Below is a small trained network, with its code and all its weights. Each question gives an input and a class and asks what happens when units are switched off, that is, made to give their printed mean instead of their output.

import numpy as np


def w(rows, s, z=0):
    codes = np.array(rows[::2]) - 128.0
    scale = np.full(codes.shape[1], s)
    scale[-1] = z or s
    return codes * scale


def f(y):
    return np.maximum(y, 0)


def log_softmax(a):
    a = a - a.max(-1, keepdims=True)
    return a - np.log(np.exp(a).sum(-1, keepdims=True))


def net(x, mask):
    res = np.array(x, float).reshape(1, 4) / 4 @ E
    y = f(res @ A[0][:, :-1].T + A[0][:, -1])
    res = res + np.where(mask, y, B[0][:, -1]) @ B[0][:, :-1]
    return log_softmax(res[-1] @ U[:, :-1].T + U[:, -1])


A, B = {}, {}
E = w([
[140,132,119,129,114,135,114,120],'x0',
[96,178,199,134,118,29,89,34],'x1',
[204,126,115,214,249,90,80,116],'x2',
[135,17,124,48,115,84,78,95],'x3',
],0.014)
A[0] = w([
[158,115,155,162,162,4,73,45,95],'neuron 0',
[187,129,133,179,203,121,107,163,174],'neuron 1',
[158,112,59,134,168,186,151,195,189],'neuron 2',
[125,173,109,209,147,110,118,153,140],'neuron 3',
[111,158,119,144,69,213,199,130,248],'neuron 4',
[130,102,92,85,135,206,173,209,231],'neuron 5',
[175,86,133,196,202,116,98,122,155],'neuron 6',
[156,39,136,76,135,104,109,123,197],'neuron 7',
[126,243,133,175,125,158,170,147,255],'neuron 8',
[54,211,192,94,30,68,78,99,199],'neuron 9',
],0.013,0.0075)
B[0] = w([
[197,129,196,55,177,173,203,100,253],'neuron 0',
[137,180,118,119,138,177,61,127,225],'neuron 1',
[171,142,89,171,119,167,117,218,226],'neuron 2',
[123,199,148,122,124,113,91,117,197],'neuron 3',
[204,85,194,160,85,104,195,164,230],'neuron 4',
[194,79,135,158,66,99,100,169,241],'neuron 5',
[162,155,76,161,164,238,110,146,225],'neuron 6',
[148,37,46,129,82,139,144,169,214],'neuron 7',
[136,248,189,215,186,99,170,122,246],'neuron 8',
[57,106,126,114,139,99,177,82,255],'neuron 9',
],0.013,0.022)
U = w([
[252,122,219,129,146,160,218,176,252],'0',
[156,198,133,194,132,163,27,223,55],'1',
[162,15,108,129,56,39,58,172,111],'2',
[151,84,1,141,158,203,53,181,129],'3',
[29,177,178,183,160,41,220,100,95],'4',
[124,230,211,127,214,127,92,50,23],'5',
[18,55,116,31,113,86,158,94,144],'6',
],0.0087,0.0031)

Each question gives the input, the list of numbers given to net, and the class t.
The units are the neurons (one row each of A and B). Each row of codes is followed by its name. A weight is (code - 128) times the scale printed after its matrix; where a second scale follows, it is the last column's (A, B and U).
mask holds one flag per neuron, in row order. A switched-off neuron (its flag False) gives its mean, the last column of its row in B, instead of its output. The means were averaged over made-up inputs and are rounded, as every weight is.
A unit's drop is (log p(t) with every unit on - log p(t) with that unit switched off) / (log p(t) with every unit on - log p(t) with every unit switched off).
The circuit of an input: a set's keep is (log p(t) with only the set's units on - log p(t) with every unit switched off) / (log p(t) with every unit on - log p(t) with every unit switched off). Starting from all 10 units, units are removed one at a time, each time the one whose removal leaves the highest keep (on an exact tie, the one counted first), for as long as the keep stays at least 0.8.
circuit, biggest first: the units of the circuit, biggest drop first
most important unit: the unit with the biggest drop
top k neurons: the k neurons with the biggest drops, biggest first
drop of u: that unit's drop, to one decimal
input [4,-2,0,8], class 2: most important unit -> neuron 6
input [4,2,-8,1], class 6: circuit, biggest first -> neuron 8; neuron 9
input [5,-8,0,8], class 2: top 3 neurons -> neuron 5; neuron 6; neuron 1
input [-2,0,5,-4], class 1: top 2 neurons -> neuron 9; neuron 6
input [-2,-8,1,-5], class 1: top 2 neurons -> neuron 0; neuron 2
input [-8,1,-6,-2], class 4: top 2 neurons -> neuron 0; neuron 9
input [8,5,-8,3], class 6: drop of neuron 8 -> 0.1
input [-6,1,6,0], class 5: drop of neuron 0 -> 0.3
input [-7,-6,-6,2], class 2: drop of neuron 5 -> 0.2
input [2,-7,4,1], class 3: drop of neuron 8 -> 0.3
